Each row has a class, written as a number after it.
[ -51 -329   46  195  378 -298   72 -263   96  166  -51   79  246   13
  162 -235  188    9  101 -209  -10  -88   31   96 -258 -115  101  264
 -140  150 -178 -364 -202  437  494  553]	7
[-148 -276   40  402   23 -222   29 -824  161 -214  124  424  151  -37
 -314 -333  203   62  155 -377 -105  278 -369  337  180   57  140  161
 -218 -124 -473 -424 -232  170  626    7]	5
[  90  -33  -14  186  -90 -249  145 -406   16  -69  108  -60  520 -109
  208  -37  114   11 -210 -230 -194   65  -53  469   25  111  122  339
  264  118  -92 -155  -85  316  441  255]	4
[-133 -277  -65  347  -50 -252  -51 -790  232  -51  231  227  156  -21
 -405 -479  266   49  359 -362   38  353 -333  227   14  147  155   49
  -91 -170 -459 -337 -223  131  584  -58]	4
[  35 -152   44  150  329 -149   89 -321  106   32  -60  -98  351  -69
  132 -255   92   49  -12 -265   -3 -107  127  303 -154 -202  133  204
   20   43  -94 -318 -224  552  478  537]	1
[  99  -65   17  134   12 -228   61 -336  -31  -57   75 -112  466 -157
  272   -8  100  -86 -191 -112 -230   47  -95  415   40  111  103  408
  349   48 -152 -102 -154  214  399  268]	10
[  57 -106    5  191  287 -224  114 -303  113   20  -16    2  289  -90
  131 -270   71   21    7 -312  -38 -115  164  358 -123 -192  112  205
   -6   63  -40 -289 -201  553  437  572]	3
[  59 -303   70  176  342 -214   58  -84   83  187  -54  172  143   95
  218 -198  182  -92  149 -175  -30 -136    1  108 -291 -160   85  232
 -130  168 -132 -375 -233  400  522  601]	2
[  20 -232    3  155  256 -169  125 -293   89  -16  -31  -79  264  -61
  180 -232   97   14  -14 -236  -19 -124  154  233 -168 -269  104  195
  -62  113 -162 -351 -188  554  508  623]	6
[-131 -264  -81  343  -35 -241  -66 -733  239  -82  209  256  146  -65
 -393 -452  295   92  394 -344   11  354 -298  277   51   74  207   96
  -98 -182 -459 -332 -230  153  627  -66]	5
[  80 -346   17  133  353 -269    4 -123  111  173  -57   81  102   78
  217 -300  208  -88  201 -169   17 -129   25   63 -290 -143   53  249
 -165  182 -162 -386 -218  361  463  616]	4
[  70   49  -30  225  -75 -282  111 -460   13   75   27   89  658  -86
  216   90  145   35 -183 -285 -238   31  -84  525  -52  269  105  472
  243   33 -109  -29 -141  271  330  164]	9
[  16  104  -61  291   16 -290  115 -501   27    7   75   72  603 -132
  225   34   94  -47 -168 -344 -209   74  -31  503  -81  296   85  456
  193   45  -96  -62 -130  276  350  228]	7
[  30 -253  -43  101  246 -151   83 -422  103   16   12 -156  265  -17
  156 -304  112    6   61 -294   45 -160  127  224 -233 -169   85  199
  -44   89 -136 -328 -249  541  477  586]	1
[  64 -353    2  153  345 -282   36 -166   76  194  -76  109  204   40
  187 -249  218  -67  178 -199   -8 -106   41   33 -253 -135   92  258
 -180  154 -160 -413 -222  387  504  606]	6
[-172 -253  -48  349  -32 -277  -17 -846  230  -25  218  246  153  -69
 -407 -500  283   82  388 -400    4  329 -322  227   70  166  154   49
 -106 -184 -428 -331 -208  184  614  -99]	11
[  69   36  -52  220   16 -238   48 -371  -40   -1   76   25  594 -111
  277   93  133  -55 -197 -230 -215   48 -129  480  -69  189   76  484
  240   70 -116  -65 -123  242  388  217]	1
[  44 -294    6  108  356 -237   33 -179   68  114  -65   13  100   31
  242 -304  166  -58  157 -182   36 -131   81   63 -262 -211   68  245
 -173  158 -117 -355 -195  401  490  620]	2
[   9 -152    6  131  303 -173  108 -388   91  -17    8 -111  327  -73
  144 -265   79   25  -28 -266   14 -108  146  298 -160 -220  100  236
    3   49  -85 -305 -209  545  463  573]	2
[ 119    2  -63  199   -5 -260  144 -401   13  -25  142  -51  574  -55
  247   45  111    1 -202 -239 -186   31  -92  466  -87  228  122  381
  257  112  -81 -179 -127  304  392  318]	4
[  67   22  -20  191    3 -247  122 -445    9   16   48  -42  558 -106
  269   61  114  -91 -195 -236 -202   56  -63  430  -61  240  106  396
  267   72  -86 -140 -157  248  387  251]	12
[-113 -234  -42  398    5 -264   -7 -835  250 -110  162  267  199  -33
 -374 -449  293   36  348 -416  -12  312 -281  284   57  166  167  109
 -149 -187 -397 -374 -234  169  587  -72]	6
[  98 -307   18  106  375 -237   54 -151   94  200  -18  104   58   77
  225 -243  197  -73  185 -154    5 -164   30   30 -275 -124  100  279
 -168  222 -114 -394 -238  297  491  601]	11
[  68   19   17  147  -77 -267  141 -361  -13  -15   58  -36  562  -78
  197    7  122   -9 -204 -253 -192   87  -97  452   43  204   71  400
  327   83  -77 -152 -124  272  357  255]	2
[  45 -368    8  135  300 -234   52 -262  111  115   12   69  355   45
  207 -166  220  -66  100 -182   14  -56  -37   86 -262 -123   75  332
 -109  158 -138 -435 -296  363  542  556]	2
[  31 -218  -31  113  257 -176   97 -386   77   65   -3 -186  283  -27
  192 -295   97  -21   34 -289   42 -157  185  209 -252 -176   91  155
  -49   79 -147 -328 -211  549  471  609]	8
[-149 -329   77  338   34 -252   12 -712  120 -204   57  440  112  -74
 -263 -353  205   85  157 -342 -123  234 -371  253  185  -53  138  157
 -272  -76 -505 -433 -204  155  647   58]	2
[-134 -328   -3  340  -12 -257  -33 -861  250  -98  252  213  112  -22
 -325 -475  280   16  381 -347   27  347 -352  205   58  144  135  126
 -125 -164 -468 -373 -298   92  645  -82]	10
[  84  -92   -2  211  -47 -249   69 -333   -3   22    9   14  557  -63
  210  -36  151 -108 -150 -234 -221   41 -139  440  -64  218   99  335
  266   89 -137 -142 -187  271  421  261]	4
[ -17 -181   24  152  253 -199  142 -374   98   33  -30 -112  301  -76
  158 -303   85   51  -19 -316   -7 -126  176  255 -201 -211  140  146
  -47  101 -127 -279 -206  609  492  562]	4
[ 101 -273   34  126  289 -247   38 -182  149  187  -34  217  -10   34
  148 -341  187 -113  250 -229    5 -137   35  120 -217 -135   66  242
 -165  200  -66 -369 -239  310  486  564]	3
[-123 -319   51  397   10 -229   21 -830  172 -170   94  479  141  -35
 -324 -356  224   51  215 -360  -88  271 -423  305  157   50  146  147
 -214 -164 -495 -430 -242  151  652   21]	9
[ 134  -11   -9  219    1 -246  149 -419   14  -62  128 -107  475  -90
  244    3  115  -29 -135 -169 -173   49  -58  453   -8   89  164  413
  246  100 -145 -172 -118  293  433  312]	1
[-161 -309   34  394   20 -217   -5 -761  146 -186   96  456  176  -21
 -341 -368  199   92  134 -411 -104  234 -349  337  171   45  123  151
 -241 -116 -459 -416 -196  238  634    2]	10
[  93  -15  -38  249  -30 -276  166 -465   20   96  144  -40  546  -88
  216   -9  116  -73  -69 -236 -153   50  -91  402 -118  205  112  328
  239   73 -160 -149 -138  333  428  366]	11
[  27 -189  -25  144  235 -163  131 -457  179   14    2  -71  343 -106
   76 -303  113   71   18 -343   39 -103  144  275 -179 -152  165  230
  -50   99  -81 -338 -253  536  490  553]	6
[  76 -356    7  107  302 -226   56 -280  152  133    1   17  225   53
  214 -250  218  -19  145 -190   40 -104   16   81 -293 -106  103  288
 -115  162 -142 -388 -266  349  491  578]	4
[ -18   85  -61  263  -41 -319  107 -439   18   47   13  150  634 -110
  232   90  134  -27 -151 -327 -232  102  -56  482 -104  292  100  452
  176   43 -142  -34 -164  250  341  180]	7
[-164 -227  -36  366   -4 -263  -28 -899  234  -15  212  235  155  -56
 -377 -500  245   87  371 -448   17  310 -290  234   73  146  144   73
 -127 -209 -423 -321 -219  216  614 -105]	1
[  51   48  -63  291   35 -270  110 -371  -58   -1   26   83  611  -39
  292  101   92  -65 -177 -266 -233   45  -34  482 -102  231   56  425
  125   32 -145 -109 -143  309  369  296]	8
[   0 -185  -21  203  232 -115  144 -498  154   84  -13  -93  374  -44
  100 -266  118   41   72 -341   16 -167  178  270 -204 -111   93  183
  -44   19  -64 -291 -243  649  502  520]	5
[-141 -342   29  351  -35 -191    1 -795  171 -126  118  453  163   11
 -339 -383  228   59  201 -409 -101  251 -325  285  154   56  189  145
 -218 -145 -456 -418 -241  214  648   -6]	0
[  82    8  -11  173  -34 -251  118 -276  -55  -46  -23   15  487  -99
  244   10  102 -120 -212 -200 -236   47  -68  456   20   92  127  368
  254   84 -156 -134 -136  319  368  330]	11
[ 127   11  -83  209  -75 -256   94 -344  -12    7   95  -72  586  -84
  266   34  144  -94  -99 -253 -162   48 -181  474 -124  217   93  379
  293  103  -93 -155 -143  289  415  372]	7
[  36   77  -70  268  118 -246   88 -487   -1   61   30   54  581  -55
  244   50   76  -79 -150 -307 -217  -46   -6  480 -109  336   15  491
  152   11 -103  -78 -228  294  307  256]	3
[-146 -219  -63  370    8 -228  -30 -877  216  -69  173  230  171  -30
 -343 -419  273   -7  353 -357   32  323 -345  226   41  173  123  110
 -143 -170 -409 -410 -242  100  641  -55]	8
[  36 -161    1  145  222 -159  142 -449  141  -20  -20 -189  345  -59
  100 -347   81   75  -57 -339    7 -147  244  340 -133 -176  154  159
   32   61  -44 -280 -192  616  445  519]	4
[  85  -31  -63  171  -51 -250  115 -375  -84   21  112  -98  499  -82
  250   13  102  -16 -137 -180 -196  -28  -84  436  -59  118   48  339
  237   98 -142 -141  -60  340  423  361]	8
[  23 -194   -7  139  240 -192  114 -400   83   44  -30  -40  335  -64
  134 -273  111    2   62 -294  -11 -125  122  243 -200 -182  129  180
  -63   40 -143 -320 -223  565  497  571]	2
[  21 -202  -34  155  224 -155  124 -405  159   28  -18 -132  338  -46
  152 -274  125   17   39 -316   16 -136  165  237 -235 -119  148  244
  -15  110  -69 -311 -252  541  486  580]	0
[ -11 -220    5  142  245 -189  138 -319   72   55  -35   26  338  -74
  114 -237  109   44   45 -318  -61 -136  155  190 -163 -162  131  213
  -74   74 -136 -317 -231  585  497  563]	2
[  49 -205   -1  174  234 -157  140 -305  150  -69  -68 -123  272 -104
  157 -263  111   27  -18 -238   12 -106  175  292 -164 -243  170  227
  -22  135 -133 -338 -188  534  485  635]	6
[  29 -218   -5  192  210 -181  129 -417  134   32  -21  -68  344  -79
  106 -275  136  -17   57 -286   13  -93  113  252 -156 -161  135  210
  -34   85  -94 -349 -245  523  517  557]	8
[  42  100  -78  267  -35 -237  104 -485   37   25  116   13  654  -89
  199   66  120   -7 -149 -310 -177   93  -61  552 -128  295  106  448
  236   57  -83  -66 -160  264  400  193]	12
[-146 -199  -46  428   -9 -284  -45 -714  236   23  262  257  240  -57
 -323 -375  265   69  360 -392  -10  343 -371  272   42  136  130  107
  -60 -190 -397 -317 -243  205  652  -74]	0
[ -32 -189   24  145  264 -168  124 -380   86   22  -39 -104  266  -62
  142 -318   81   54  -12 -307   11  -99  176  251 -172 -208  155  157
  -11   49  -98 -277 -204  579  505  569]	0
[   3 -194  -11  163  243 -170  130 -428  105    2  -39  -81  273  -76
   89 -313   88   74  -28 -310    3 -162  226  304 -152 -249  134  149
  -69   53 -143 -307 -132  621  474  569]	6
[ -90 -295   36  353   39 -213   22 -842  171 -210  125  318  101  -58
 -283 -374  198   54  153 -321  -52  219 -348  301  185  -52  158  176
 -216 -109 -486 -445 -248  128  657   58]	6
[ 142  -55  -35  257 -100 -293  148 -236  -23  -53  120   33  525 -106
  243   81  143  -99 -206 -186 -241   90 -140  437   25   98  157  372
  254  182 -175 -229  -60  298  465  340]	11
[ 139  -67  -19  223  -55 -240  151 -392    7  -83  109 -122  477  -85
  240  -19  128  -61 -128 -162 -160   36  -57  426  -25   60  123  355
  171  146 -140 -188 -120  319  456  306]	5
[  66  -20  -33   93  -83 -289  128 -411  -30   18   27  -69  486  -92
  244  -13  137  -31 -161 -179 -174   67 -107  400  -27  156  103  314
  284   88 -133 -145 -111  243  374  294]	11
[  31   14  -93  213  -40 -234   86 -670   50   55  126   56  603  -59
  184  -31  136  -77  -84 -363 -153   40  -61  484 -167  361  110  465
  176    0 -125  -49 -218  249  352  191]	7
[ -19 -246  -21  190  246 -207  119 -394   84  137  -11  -25  334    5
  112 -260  126  -37  119 -337  -26 -143  106  187 -231  -51   92  183
  -38   50 -125 -326 -277  578  485  577]	7
[  58   99  -69  245   34 -271  152 -577  -16  -14   97   32  604  -39
  276   80  101  -52 -133 -298 -209   50  -46  478 -142  373   77  442
  164    3 -125 -112 -139  250  338  255]	7
[-145 -264  -62  342   39 -283  -62 -886  225  -67  197  184  120  -20
 -372 -551  254   38  387 -418   13  276 -248  225   55  111  169   99
 -165 -211 -427 -340 -274  179  592  -63]	0
[  88  -13  -16  260  -30 -317  153 -350  -25  -93   47  -33  464  -89
  254  -15   87  -22 -235 -210 -223   32  -45  484  -13   91  143  344
  183  162 -166 -191  -14  341  429  362]	0
[  20 -240   -1   70  296 -160  106 -359   91   58  -11 -128  278  -38
  192 -273  124    2   36 -251   42 -124  160  196 -232 -151  107  234
   -6   74 -111 -321 -243  512  460  604]	3
[  87  -41  -23  277  -31 -285  148 -336   38  -75   33  -20  494 -112
  251   47  131 -140 -171 -188 -193   63 -164  425  -45  185   83  372
  237  169 -150 -247 -122  265  406  383]	8
[  72 -366   39  134  356 -264   18 -191  122  166  -41   33  142   67
  238 -293  212  -68  204 -151   30 -108    6   38 -274 -134   54  251
 -180  187 -105 -402 -244  350  529  549]	10
[ 127  -89    1  159  -95 -301  150 -384  -26   30   44   32  519 -101
  234   32  132  -57 -112 -189 -192   71 -158  385  -38  142  134  347
  235  111 -177 -198 -174  219  441  374]	12
[-138 -326   71  402   52 -215    8 -691  148 -154   91  406  128  -23
 -272 -350  197   49  159 -336  -88  216 -365  274  160  -40  140  190
 -214 -103 -499 -403 -244  200  660   61]	2
[  50   15  -60  250  -36 -295  102 -606    9   43   99   76  645  -81
  175  -12  120  -25 -119 -345 -195   45  -55  492  -65  315   83  467
  155   25 -119  -74 -218  260  392  188]	10
[ -11 -322   27  180  363 -284   74 -233   86  144  -40  103  309   -3
  168 -209  189   -6  102 -199  -18  -49   20   78 -239 -131  125  296
 -124  126 -166 -383 -224  439  504  583]	2
[ 130  -48  -26  194  -93 -246  140 -241  -24  -43  127   24  581  -79
  253   85  128  -18 -169 -205 -241   54 -130  461  -39  149  133  434
  270  154 -126 -161 -141  294  440  334]	2
[  80   16  -21  173  -78 -235  132 -296  -46  -21   97  -20  553 -109
  163   13  106  -55 -178 -221 -219  118  -93  388   25  145  141  354
  311   72  -61 -129  -96  319  386  268]	0
[-137 -251  -54  383   -5 -293  -41 -825  251  -54  231  189  176  -70
 -393 -494  234   54  367 -392   23  338 -302  236   13  145  125   49
 -150 -155 -435 -312 -274  124  572  -90]	6
[  87   52  -62  300   21 -267   80 -448   -7  -20  113  -43  607  -79
  283   76  126  -51 -162 -218 -210   32  -70  528  -96  244   93  486
  207   40 -127  -41 -129  275  379  204]	10
[  84 -308  -16  100  314 -225   18 -267  141  150   12  114  116   51
  144 -301  180  -50  183 -245   23 -141   19  121 -273 -114   68  290
 -148  174 -115 -380 -237  353  450  577]	9
[-150 -255  -79  318  -38 -245  -39 -838  199  -20  249  187  132  -55
 -401 -500  252   79  422 -370   18  291 -296  186   61  103  159   75
 -114 -211 -426 -306 -221  204  608  -72]	2
[  17 -210   -4  116  248 -153  119 -350   86   80  -19  -47  354  -47
  176 -224  112   19   39 -299   -8 -124  130  183 -210 -117  118  258
  -30   71 -114 -305 -258  525  491  574]	2
[  60   30 -125  196   47 -294   25 -471   25   82   94   -5  618  -81
  282   87  124  -37 -148 -260 -177   47  -65  441 -135  292   70  499
  217   17 -105  -52 -226  173  322  194]	12
[  87  -45  -85  181  -42 -271  133 -566  -21   -1  141   76  563  -64
  210   57  158  -15 -171 -219 -226   23  -48  421  -28  265  115  478
  183   59 -131 -124  -83  212  372  210]	11
[ 111  -68  -35  265  -50 -265  146 -342   42  -42  100  -45  511  -91
  242    5  137  -45 -166 -231 -180    8  -98  491  -63  137  140  353
  211  155 -104 -176 -124  379  441  312]	3
[-138 -282  -39  343  -39 -295  -53 -868  230  -17  247  142  132  -95
 -319 -516  257   76  396 -368   31  297 -290  215   79   83  136  109
 -122 -172 -452 -286 -247  163  647  -91]	10
